Below is a small trained network, with its code and all its weights. Each question gives an input and a target symbol and asks what happens when units are switched off, that is, made to give their printed mean instead of their output.

import numpy as np


def w(rows, s, z=0):
    codes = np.array(rows[::2]) - 128.0
    scale = np.full(codes.shape[1], s)
    scale[-1] = z or s
    return codes * scale


def norm(h):
    return h / np.sqrt((h * h).mean(-1, keepdims=True) + 1e-5)


def f(y):
    return np.maximum(y, 0)


def softmax(a):
    e = np.exp(a - a.max(-1, keepdims=True))
    return e / e.sum(-1, keepdims=True)


def log_softmax(a):
    a = a - a.max(-1, keepdims=True)
    return a - np.log(np.exp(a).sum(-1, keepdims=True))


def net(x, mask):
    ids = ['αγεθξτω'.index(c) for c in x.split()]
    T = len(ids)
    res = E[ids] + P[:T]
    q, k, v = (norm(res) @ M[0].T for M in (Q, K, V))
    z = softmax(np.where(np.tri(T) > 0, q @ k.T / 2**0.5, -1e9)) @ v
    res = res + np.where(mask[0], z, O[0][:, -1]) @ O[0][:, :-1]
    y = f(norm(res) @ A[0][:, :-1].T + A[0][:, -1])
    res = res + np.where(mask[1:13], y, B[0][:, -1]) @ B[0][:, :-1]
    return log_softmax(norm(res)[-1] @ U[:, :-1].T + U[:, -1])


Q, K, V, O, A, B = {}, {}, {}, {}, {}, {}
E = w([
[134,87,74,87,70,124,99,34,181],'α',
[71,42,51,218,89,112,188,168,118],'γ',
[144,176,46,141,177,163,52,83,149],'ε',
[147,97,106,89,28,102,39,130,160],'θ',
[147,109,115,95,198,75,151,194,136],'ξ',
[173,253,184,82,17,150,186,63,176],'τ',
[49,144,168,166,115,52,44,159,169],'ω',
],0.0054)
P = w([
[114,185,50,100,102,103,154,146,2],'0',
[95,100,172,120,145,113,122,115,42],'1',
[112,113,180,154,138,107,125,115,86],'2',
[134,119,182,175,122,117,122,110,120],'3',
[135,124,176,171,113,138,115,104,138],'4',
[140,133,172,167,102,151,112,102,149],'5',
[139,143,171,155,95,172,111,103,164],'6',
[136,142,165,141,92,181,111,93,166],'7',
[138,148,160,134,86,188,109,88,168],'8',
[137,151,151,132,75,192,108,80,169],'9',
[141,156,146,108,71,193,102,78,161],'10',
],0.0044)
Q[0] = w([
[139,150,72,42,232,113,230,224,55],'h1',
[179,4,191,84,93,83,46,106,210],'h1',
],0.003)
K[0] = w([
[135,156,101,80,134,54,170,146,2],'h1',
[124,169,166,143,144,161,160,198,249],'h1',
],0.0046)
V[0] = w([
[6,63,189,228,86,74,125,122,188],'h1',
[173,98,199,50,248,91,214,253,147],'h1',
],0.0024)
O[0] = w([
[71,90,8,47,110,176,209,171,155,153],'h1',
[96,165,50,102,1,48,88,7,96,4],'h1',
],0.0034,0.0013)
A[0] = w([
[69,75,94,176,51,137,130,100,112,2],'n1',
[143,94,110,130,153,106,164,57,130,82],'n2',
[147,182,73,189,174,161,61,56,81,134],'n3',
[25,93,57,122,86,222,185,200,117,28],'n4',
[177,144,137,98,88,133,187,163,117,187],'n5',
[186,101,158,131,206,110,233,217,67,83],'n6',
[141,67,157,122,175,85,194,200,138,200],'n7',
[107,92,154,162,128,75,157,157,128,65],'n8',
[92,21,193,150,165,168,184,181,70,191],'n9',
[141,118,119,155,128,95,164,116,16,110],'n10',
[138,153,171,91,79,146,171,2,145,145],'n11',
[156,135,84,144,99,121,53,108,162,205],'n12',
],0.0049,0.0013)
B[0] = w([
[36,154,90,101,127,151,159,76,79,169],'n1',
[102,180,139,93,125,139,73,144,117,155],'n2',
[119,157,161,91,191,156,149,88,175,230],'n3',
[166,90,193,2,139,144,203,170,117,168],'n4',
[108,108,146,157,128,129,99,94,154,179],'n5',
[52,61,103,134,62,69,169,152,97,192],'n6',
[160,184,149,103,159,196,116,112,110,215],'n7',
[153,105,131,90,136,147,104,105,133,176],'n8',
[171,185,68,188,111,107,188,137,182,187],'n9',
[136,122,123,158,122,212,169,154,190,174],'n10',
[148,95,153,160,102,98,103,188,114,242],'n11',
[113,126,113,138,188,127,163,111,128,254],'n12',
],0.0064,0.0035)
U = w([
[33,108,116,165,96,119,86,61,77,99],'α',
[199,181,98,116,195,187,124,83,152,200],'γ',
[188,148,202,196,53,143,117,143,144,142],'ε',
[114,105,188,1,126,135,151,176,85,5],'θ',
[157,127,74,146,124,169,70,218,107,23],'ξ',
[151,67,97,137,153,12,96,148,162,135],'τ',
[113,119,46,170,104,130,224,166,118,224],'ω',
],0.0059,0.0019)

Each question gives the input, a string of symbols that net reads in full, and the target symbol t.
The units are the heads (2 rows each of Q, K, V and O) and the neurons (one row each of A and B). Each row of codes is followed by its name. A weight is (code - 128) times the scale printed after its matrix; where a second scale follows, it is the last column's (O, A, B and U).
mask holds one flag per unit, heads first, then neurons. A switched-off unit (its flag False) gives its mean, the last column of its rows in O or B, instead of its output. The means were averaged over made-up inputs and are rounded, as every weight is.
A unit's drop is (log p(t) with every unit on - log p(t) with that unit switched off) / (log p(t) with every unit on - log p(t) with every unit switched off).
The circuit of an input: a set's keep is (log p(t) with only the set's units on - log p(t) with every unit switched off) / (log p(t) with every unit on - log p(t) with every unit switched off). Starting from the 12 units with the biggest drops (on a tie, the unit counted first), units are removed one at a time, each time the one whose removal leaves the highest keep (on an exact tie, the one counted first), for as long as the keep stays at least 0.8.
units of the circuit, in order: the units of the circuit, biggest drop first
top k neurons: the k neurons with the biggest drops, biggest first
drop of u: that unit's drop, to one decimal
input ξ θ ξ ε τ ξ θ ξ ξ ξ, target τ: units of the circuit, in order => h1, n11, n7
input θ ξ θ, target α: units of the circuit, in order => n1, n4
input ξ γ α ξ, target θ: top 4 neurons => n6, n7, n9, n8
input ε γ τ ξ τ ε ε α ξ, target θ: units of the circuit, in order => h1, n6, n7, n9
input ξ γ τ ω ξ ω ξ α ξ, target τ: top 2 neurons => n7, n3
input ξ ξ ξ ξ ξ α ξ ξ ξ ξ ω, target α: units of the circuit, in order => h1, n1
input τ τ ω ε θ ω ξ ω ω, target θ: top 2 neurons => n4, n9
input ω α θ, target γ: top 4 neurons => n6, n11, n9, n7
input ξ ε θ ξ ξ, target γ: top 3 neurons => n11, n10, n6
input ε τ ξ, target ω: top 3 neurons => n6, n9, n10
input ξ τ ω ω θ, target θ: top 2 neurons => n4, n9
input ξ ω ξ ξ γ ξ γ ξ ξ ξ α, target α: top 2 neurons => n1, n11
input τ ξ ξ ε ξ, target γ: top 3 neurons => n11, n6, n10
input ε τ γ θ ξ, target ω: top 3 neurons => n6, n9, n7
input α ξ θ ω α, target θ: drop of n4 => 0.4
input ξ τ α τ τ θ ξ α, target α: drop of n10 => 0.2
input ξ γ ε ω γ θ ω ω, target θ: drop of n4 => 0.8
